Below is a small trained network, with its code and all its weights. Each question gives an input and a class and asks what happens when units are switched off, that is, made to give their printed mean instead of their output.

import numpy as np


def w(rows, s, z=0):
    codes = np.array(rows[::2]) - 128.0
    scale = np.full(codes.shape[1], s)
    scale[-1] = z or s
    return codes * scale


def norm(h):
    return h / np.sqrt((h * h).mean(-1, keepdims=True) + 1e-5)


def f(y):
    return y / 2 * (1 + np.tanh(0.7978845608 * (y + 0.044715 * y**3)))


def log_softmax(a):
    a = a - a.max(-1, keepdims=True)
    return a - np.log(np.exp(a).sum(-1, keepdims=True))


def net(x, mask):
    res = np.array(x, float).reshape(1, 7) / 4 @ E
    u = 0
    for l in range(3):
        y = f(norm(res) @ A[l][:, :-1].T + A[l][:, -1])
        res = res + np.where(mask[u : u + 11], y, B[l][:, -1]) @ B[l][:, :-1]
        u += 11
    return log_softmax(norm(res)[-1] @ U[:, :-1].T + U[:, -1])


A, B = {}, {}
E = w([
[237,194,139,135,140],'x0',
[37,157,5,127,118],'x1',
[134,171,202,64,242],'x2',
[139,233,174,243,115],'x3',
[136,102,89,125,126],'x4',
[219,93,34,100,120],'x5',
[191,71,99,213,223],'x6',
],0.0027)
A[0] = w([
[52,27,66,103,213,42],'0.n1',
[253,28,190,80,116,54],'0.n2',
[68,87,37,144,5,13],'0.n3',
[67,191,162,129,160,122],'0.n4',
[133,168,103,106,85,96],'0.n5',
[91,146,206,197,183,100],'0.n6',
[195,206,92,122,146,102],'0.n7',
[89,190,156,23,78,97],'0.n8',
[84,79,78,167,30,3],'0.n9',
[131,129,207,149,67,131],'0.n10',
[218,241,49,164,135,35],'0.n11',
],0.0064,0.0026)
B[0] = w([
[161,230,75,94,186,223],'0.n1',
[88,1,160,191,246,253],'0.n2',
[56,61,15,181,88,219],'0.n3',
[92,141,173,135,88,203],'0.n4',
[132,74,122,115,151,130],'0.n5',
[110,186,115,222,70,214],'0.n6',
[175,82,129,136,84,169],'0.n7',
[82,55,177,70,86,222],'0.n8',
[112,83,76,133,104,163],'0.n9',
[99,171,121,121,146,177],'0.n10',
[194,119,116,101,52,194],'0.n11',
],0.0072,0.0024)
A[1] = w([
[121,139,142,151,134,114],'1.n1',
[119,81,86,81,180,162],'1.n2',
[92,103,132,97,113,111],'1.n3',
[249,114,135,112,93,6],'1.n4',
[167,103,116,172,122,74],'1.n5',
[126,175,113,90,170,115],'1.n6',
[142,137,159,85,130,88],'1.n7',
[109,119,53,125,109,67],'1.n8',
[72,136,137,100,151,135],'1.n9',
[128,171,108,96,178,114],'1.n10',
[131,81,140,174,154,69],'1.n11',
],0.012,0.0026)
B[1] = w([
[213,111,118,164,148,142],'1.n1',
[164,205,169,244,147,254],'1.n2',
[91,190,90,64,112,169],'1.n3',
[246,90,105,75,30,190],'1.n4',
[127,116,74,50,85,171],'1.n5',
[172,197,102,120,196,154],'1.n6',
[80,127,44,107,99,134],'1.n7',
[54,98,6,212,165,204],'1.n8',
[206,147,99,68,84,190],'1.n9',
[221,254,67,160,205,155],'1.n10',
[113,81,164,76,177,187],'1.n11',
],0.0048,0.004)
A[2] = w([
[254,24,187,128,201,67],'2.n1',
[208,142,215,157,41,110],'2.n2',
[54,221,181,229,142,72],'2.n3',
[61,65,26,163,123,7],'2.n4',
[234,63,100,135,82,42],'2.n5',
[218,148,87,174,205,127],'2.n6',
[66,143,180,2,103,3],'2.n7',
[113,190,244,247,100,32],'2.n8',
[84,175,113,29,33,58],'2.n9',
[237,186,54,178,121,94],'2.n10',
[221,241,62,138,171,39],'2.n11',
],0.0059,0.0027)
B[2] = w([
[109,35,170,127,180,250],'2.n1',
[154,130,53,143,58,196],'2.n2',
[210,119,121,173,81,204],'2.n3',
[68,133,37,196,142,188],'2.n4',
[161,87,164,83,81,164],'2.n5',
[90,170,181,46,157,221],'2.n6',
[42,176,169,87,106,152],'2.n7',
[176,175,190,254,110,198],'2.n8',
[111,109,201,78,180,189],'2.n9',
[131,143,104,8,109,213],'2.n10',
[155,172,131,62,156,197],'2.n11',
],0.0061,0.0028)
U = w([
[151,187,177,239,71,130],'0',
[166,223,82,87,218,151],'1',
[218,81,105,69,62,163],'2',
[51,104,5,185,120,175],'3',
[36,164,188,63,94,112],'4',
[143,46,193,140,240,133],'5',
[97,141,146,87,152,3],'6',
],0.019,0.0049)

Each question gives the input, the list of numbers given to net, and the class t.
The units are the neurons (one row each of A and B). Each row of codes is followed by its name. A weight is (code - 128) times the scale printed after its matrix; where a second scale follows, it is the last column's (A, B and U).
mask holds one flag per neuron, layer by layer. A switched-off neuron (its flag False) gives its mean, the last column of its row in B, instead of its output. The means were averaged over made-up inputs and are rounded, as every weight is.
A unit's drop is (log p(t) with every unit on - log p(t) with that unit switched off) / (log p(t) with every unit on - log p(t) with every unit switched off).
The circuit of an input: a set's keep is (log p(t) with only the set's units on - log p(t) with every unit switched off) / (log p(t) with every unit on - log p(t) with every unit switched off). Starting from the 12 units with the biggest drops (on a tie, the unit counted first), units are removed one at a time, each time the one whose removal leaves the highest keep (on an exact tie, the one counted first), for as long as the keep stays at least 0.8.
units of the circuit, in order: the units of the circuit, biggest drop first
unit that matters most: the unit with the biggest drop
top k neurons: the k neurons with the biggest drops, biggest first
top k neurons in layer l: the k neurons of layer l with the biggest drops, biggest first
drop of u: that unit's drop, to one decimal
input [-7,-3,1,-3,1,5,-4], class 3: units of the circuit, in order -> 2.n4
input [-2,-8,-8,3,8,6,1], class 5: top 2 neurons in layer 0 -> 0.n2, 0.n6
input [0,-7,8,1,-4,-7,6], class 0: top 2 neurons -> 0.n6, 2.n8
input [-8,-4,-1,5,-3,7,-8], class 3: top 2 neurons in layer 0 -> 0.n3, 0.n9
input [-1,-6,-8,8,-4,8,-8], class 3: top 4 neurons -> 0.n3, 1.n8, 0.n10, 0.n9
input [6,2,-5,3,6,-8,-7], class 4: units of the circuit, in order -> 1.n2, 2.n9
input [8,8,5,1,-8,-5,-2], class 0: top 3 neurons in layer 1 -> 1.n5, 1.n11, 1.n4
input [6,-6,-6,4,7,-5,0], class 2: top 2 neurons in layer 1 -> 1.n4, 1.n2
input [-6,-4,-8,4,-7,-4,1], class 3: top 4 neurons -> 0.n9, 0.n3, 1.n2, 2.n4
input [7,-7,-5,-1,-4,4,8], class 5: top 2 neurons -> 0.n2, 2.n1
input [-6,8,3,-4,2,5,-1], class 1: top 2 neurons -> 0.n1, 1.n10
input [-5,-1,1,5,-3,-6,-4], class 0: top 2 neurons -> 0.n6, 2.n8
input [6,-4,-1,3,4,0,4], class 2: top 2 neurons -> 0.n11, 1.n4
input [-3,-3,8,3,4,-2,7], class 0: units of the circuit, in order -> 0.n6
input [3,6,-1,-1,-4,-6,4], class 0: top 2 neurons -> 0.n6, 0.n4
input [-6,-7,4,6,-8,2,4], class 0: drop of 1.n11 -> 0.0
input [-5,2,4,-2,1,6,-4], class 1: drop of 0.n1 -> 0.9
input [-8,-6,-2,-1,0,3,-3], class 3: drop of 0.n3 -> 1.0
input [1,-7,6,0,-6,5,-6], class 5: drop of 0.n2 -> 2.3
input [8,-5,0,3,7,-1,4], class 2: unit that matters most -> 0.n11
input [-3,-6,-2,-2,5,0,-7], class 4: top 2 neurons in layer 1 -> 1.n3, 1.n8
input [-1,0,5,-6,-2,7,-3], class 1: top 2 neurons in layer 1 -> 1.n10, 1.n2
